Below is a small trained network, with its code and all its weights. Each question gives an input and a target symbol and asks what happens when units are switched off, that is, made to give their printed mean instead of their output.

import numpy as np


def w(rows, s, z=0):
    codes = np.array(rows[::2]) - 128.0
    scale = np.full(codes.shape[1], s)
    scale[-1] = z or s
    return codes * scale


def f(y):
    return np.maximum(y, 0)


def softmax(a):
    e = np.exp(a - a.max(-1, keepdims=True))
    return e / e.sum(-1, keepdims=True)


def log_softmax(a):
    a = a - a.max(-1, keepdims=True)
    return a - np.log(np.exp(a).sum(-1, keepdims=True))


def net(x, mask):
    ids = ['αβγδεζηθλμξπσφψω'.index(c) for c in x.split()]
    T = len(ids)
    res = E[ids] + P[:T]
    q, k, v = (res @ M[0].T for M in (Q, K, V))
    z = softmax(np.where(np.tri(T) > 0, q @ k.T / 4**0.5, -1e9)) @ v
    res = res + np.where(mask[0], z, O[0][:, -1]) @ O[0][:, :-1]
    y = f(res @ A[0][:, :-1].T + A[0][:, -1])
    res = res + np.where(mask[1:9], y, B[0][:, -1]) @ B[0][:, :-1]
    return log_softmax(res[-1] @ U[:, :-1].T + U[:, -1])


Q, K, V, O, A, B = {}, {}, {}, {}, {}, {}
E = w([
[210,131,142,177,84,145,127,78,125,65,166,180],'α',
[119,140,244,129,241,89,251,4,221,157,133,79],'β',
[205,159,128,24,89,155,127,44,104,148,117,121],'γ',
[180,172,159,113,138,184,159,98,170,100,118,72],'δ',
[204,133,143,201,113,140,218,193,90,152,126,168],'ε',
[154,132,146,121,162,199,245,149,88,99,73,78],'ζ',
[211,163,200,70,89,138,130,29,129,107,160,76],'η',
[186,151,102,81,145,153,164,128,106,163,90,78],'θ',
[163,184,144,116,149,117,91,94,149,119,142,43],'λ',
[217,172,109,151,88,190,191,145,29,103,111,171],'μ',
[137,68,172,135,211,151,175,166,127,145,93,97],'ξ',
[140,157,96,87,194,98,124,179,111,170,110,78],'π',
[132,212,176,87,145,167,184,150,146,215,124,140],'σ',
[212,134,68,99,130,99,70,175,94,145,131,216],'φ',
[146,222,92,57,146,124,80,168,137,204,136,95],'ψ',
[184,122,109,189,179,55,97,149,129,121,145,175],'ω',
],0.012)
P = w([
[28,129,184,119,53,111,106,145,119,97,63,117],'0',
[125,145,134,60,200,104,203,123,143,105,240,116],'1',
[111,137,192,147,109,173,101,118,106,176,60,106],'2',
[145,131,119,78,198,97,197,124,121,101,237,121],'3',
[125,146,169,171,123,169,96,96,98,190,64,112],'4',
[157,129,115,93,195,84,191,116,110,95,237,136],'5',
[145,147,164,182,132,166,96,87,96,193,53,127],'6',
[162,130,107,104,189,81,191,126,103,91,241,150],'7',
[171,142,160,192,134,154,104,79,92,204,45,138],'8',
[175,127,89,116,186,80,180,114,100,81,237,159],'9',
[183,147,151,205,143,143,103,69,82,206,42,148],'10',
[173,126,91,127,186,63,182,125,86,79,247,169],'11',
[196,173,157,212,154,138,100,55,75,192,41,161],'12',
[162,129,123,109,194,77,188,121,110,83,247,146],'13',
],0.011)
Q[0] = w([
[48,62,136,157,41,135,105,150,179,103,92,121],'head 1',
[207,228,182,229,151,249,58,47,71,250,19,42],'head 1',
[181,159,165,217,162,227,20,116,82,248,6,103],'head 1',
[210,203,163,166,247,171,100,89,82,133,148,101],'head 1',
],0.015)
K[0] = w([
[146,110,166,100,218,174,119,86,136,181,137,45],'head 1',
[221,150,107,232,118,129,109,120,87,110,154,204],'head 1',
[251,149,88,229,164,114,103,150,88,158,153,224],'head 1',
[132,125,123,213,75,98,103,183,116,51,129,196],'head 1',
],0.012)
V[0] = w([
[156,168,135,152,101,212,229,51,54,46,116,44],'head 1',
[103,64,151,209,213,105,130,115,217,46,87,35],'head 1',
[122,47,203,227,85,174,225,81,152,114,172,228],'head 1',
[52,135,74,169,208,166,232,255,94,154,68,136],'head 1',
],0.01)
O[0] = w([
[42,34,144,86,64,48,173,126,216,145,86,92,245],'head 1',
[207,123,84,252,108,117,127,148,246,147,125,111,65],'head 1',
[57,69,54,165,63,224,163,66,121,158,196,142,3],'head 1',
[54,199,20,194,157,103,192,116,114,33,87,59,171],'head 1',
],0.011,0.0038)
A[0] = w([
[148,127,142,77,254,166,129,130,78,95,203,166,86],'neuron 1',
[69,113,202,102,44,154,56,134,109,185,32,165,121],'neuron 2',
[129,191,200,150,139,134,110,120,66,124,8,125,103],'neuron 3',
[77,144,57,143,86,100,165,103,155,106,124,115,44],'neuron 4',
[120,95,129,204,55,159,75,150,177,166,28,113,53],'neuron 5',
[41,72,122,177,51,203,66,90,107,169,148,132,50],'neuron 6',
[114,150,158,118,62,115,75,167,132,145,31,114,63],'neuron 7',
[198,151,143,128,154,100,163,168,169,162,176,122,9],'neuron 8',
],0.0086,0.011)
B[0] = w([
[152,135,113,111,61,134,123,109,114,134,118,24,223],'neuron 1',
[91,98,124,190,188,181,95,111,162,99,156,74,219],'neuron 2',
[107,111,69,88,127,100,87,120,212,161,158,192,248],'neuron 3',
[179,168,182,100,129,134,41,85,113,155,161,165,191],'neuron 4',
[126,160,145,5,142,185,174,77,115,65,75,159,156],'neuron 5',
[148,175,129,90,141,123,170,209,133,152,82,88,175],'neuron 6',
[135,147,187,174,62,118,200,147,137,125,169,117,167],'neuron 7',
[107,104,106,142,66,187,74,91,140,23,115,138,174],'neuron 8',
],0.011,0.015)
U = w([
[69,109,86,173,100,118,137,140,77,63,107,79,162],'α',
[85,154,91,111,180,167,141,147,123,59,214,214,168],'β',
[113,96,78,100,115,141,65,125,132,102,80,143,46],'γ',
[146,134,144,162,184,91,122,41,181,224,39,134,108],'δ',
[92,100,160,71,87,108,133,124,89,110,127,210,114],'ε',
[164,176,197,166,42,97,133,167,82,210,55,101,149],'ζ',
[121,109,74,130,88,163,176,107,168,72,138,147,67],'η',
[130,82,101,137,174,131,122,143,138,85,187,159,121],'θ',
[113,61,61,205,6,63,158,136,179,168,89,90,128],'λ',
[167,136,202,186,90,122,70,176,134,113,35,145,151],'μ',
[168,143,178,95,253,69,159,191,102,111,129,180,205],'ξ',
[170,144,150,111,112,113,166,203,155,177,225,151,96],'π',
[184,125,217,136,156,104,121,160,86,149,143,112,100],'σ',
[185,142,115,216,179,128,116,140,123,169,127,157,246],'φ',
[172,135,90,184,129,182,143,198,137,97,108,80,125],'ψ',
[121,144,57,167,197,151,100,120,153,37,31,139,77],'ω',
],0.0073,0.011)

Each question gives the input, a string of symbols that net reads in full, and the target symbol t.
The units are the heads (4 rows each of Q, K, V and O) and the neurons (one row each of A and B). Each row of codes is followed by its name. A weight is (code - 128) times the scale printed after its matrix; where a second scale follows, it is the last column's (O, A, B and U).
mask holds one flag per unit, heads first, then neurons. A switched-off unit (its flag False) gives its mean, the last column of its rows in O or B, instead of its output. The means were averaged over made-up inputs and are rounded, as every weight is.
A unit's drop is (log p(t) with every unit on - log p(t) with that unit switched off) / (log p(t) with every unit on - log p(t) with every unit switched off).
The circuit of an input: a set's keep is (log p(t) with only the set's units on - log p(t) with every unit switched off) / (log p(t) with every unit on - log p(t) with every unit switched off). Starting from all 9 units, units are removed one at a time, each time the one whose removal leaves the highest keep (on an exact tie, the one counted first), for as long as the keep stays at least 0.8.
units of the circuit, in order: the units of the circuit, biggest drop first
most important unit: the unit with the biggest drop
top k neurons: the k neurons with the biggest drops, biggest first
input π π λ θ, target ω: units of the circuit, in order : [head 1; neuron 8]
input θ λ γ ε λ λ π θ λ ξ, target ξ: units of the circuit, in order : [head 1; neuron 8]
input π θ λ γ σ θ ε δ γ, target ζ: top 3 neurons : [neuron 6; neuron 4; neuron 3]
input λ σ ε, target ζ: units of the circuit, in order : [head 1; neuron 6; neuron 4; neuron 2]
input λ ω ψ λ δ, target φ: units of the circuit, in order : [head 1]
input ω σ η θ σ ω, target ψ: top 2 neurons : [neuron 1; neuron 3]
input ω θ θ σ α ψ π, target ψ: top 4 neurons : [neuron 2; neuron 6; neuron 3; neuron 4]
input θ α λ λ μ σ λ, target α: top 2 neurons : [neuron 2; neuron 3]
input β δ λ σ ζ ξ θ ψ, target η: units of the circuit, in order : [head 1; neuron 5]
input λ θ λ λ ψ π θ ψ λ ψ θ β, target μ: top 2 neurons : [neuron 8; neuron 3]
input θ θ σ θ θ ε, target ξ: units of the circuit, in order : [head 1; neuron 1]
input μ θ θ θ δ λ θ λ θ σ λ μ ψ, target α: units of the circuit, in order : [head 1; neuron 2]
input ζ ψ σ π λ σ δ π σ μ, target δ: units of the circuit, in order : [neuron 4; head 1]
input φ λ λ β λ θ ψ ξ, target ζ: most important unit : neuron 1
input π θ λ, target μ: top 2 neurons : [neuron 7; neuron 8]
input ε δ ψ ω μ λ, target β: top 2 neurons : [neuron 4; neuron 1]
input ξ ξ θ π δ α σ γ, target φ: units of the circuit, in order : [head 1; neuron 4; neuron 8]
input λ μ λ ψ θ λ ω ψ λ ψ, target μ: top 2 neurons : [neuron 8; neuron 3]
input ψ θ θ, target λ: units of the circuit, in order : [head 1; neuron 7; neuron 3]
input β δ α θ θ, target ψ: units of the circuit, in order : [neuron 2; head 1; neuron 6]
input σ σ π, target ξ: top neuron : [neuron 1]
input ε θ θ θ ψ σ δ γ θ θ φ θ, target β: top 2 neurons : [neuron 4; neuron 1]
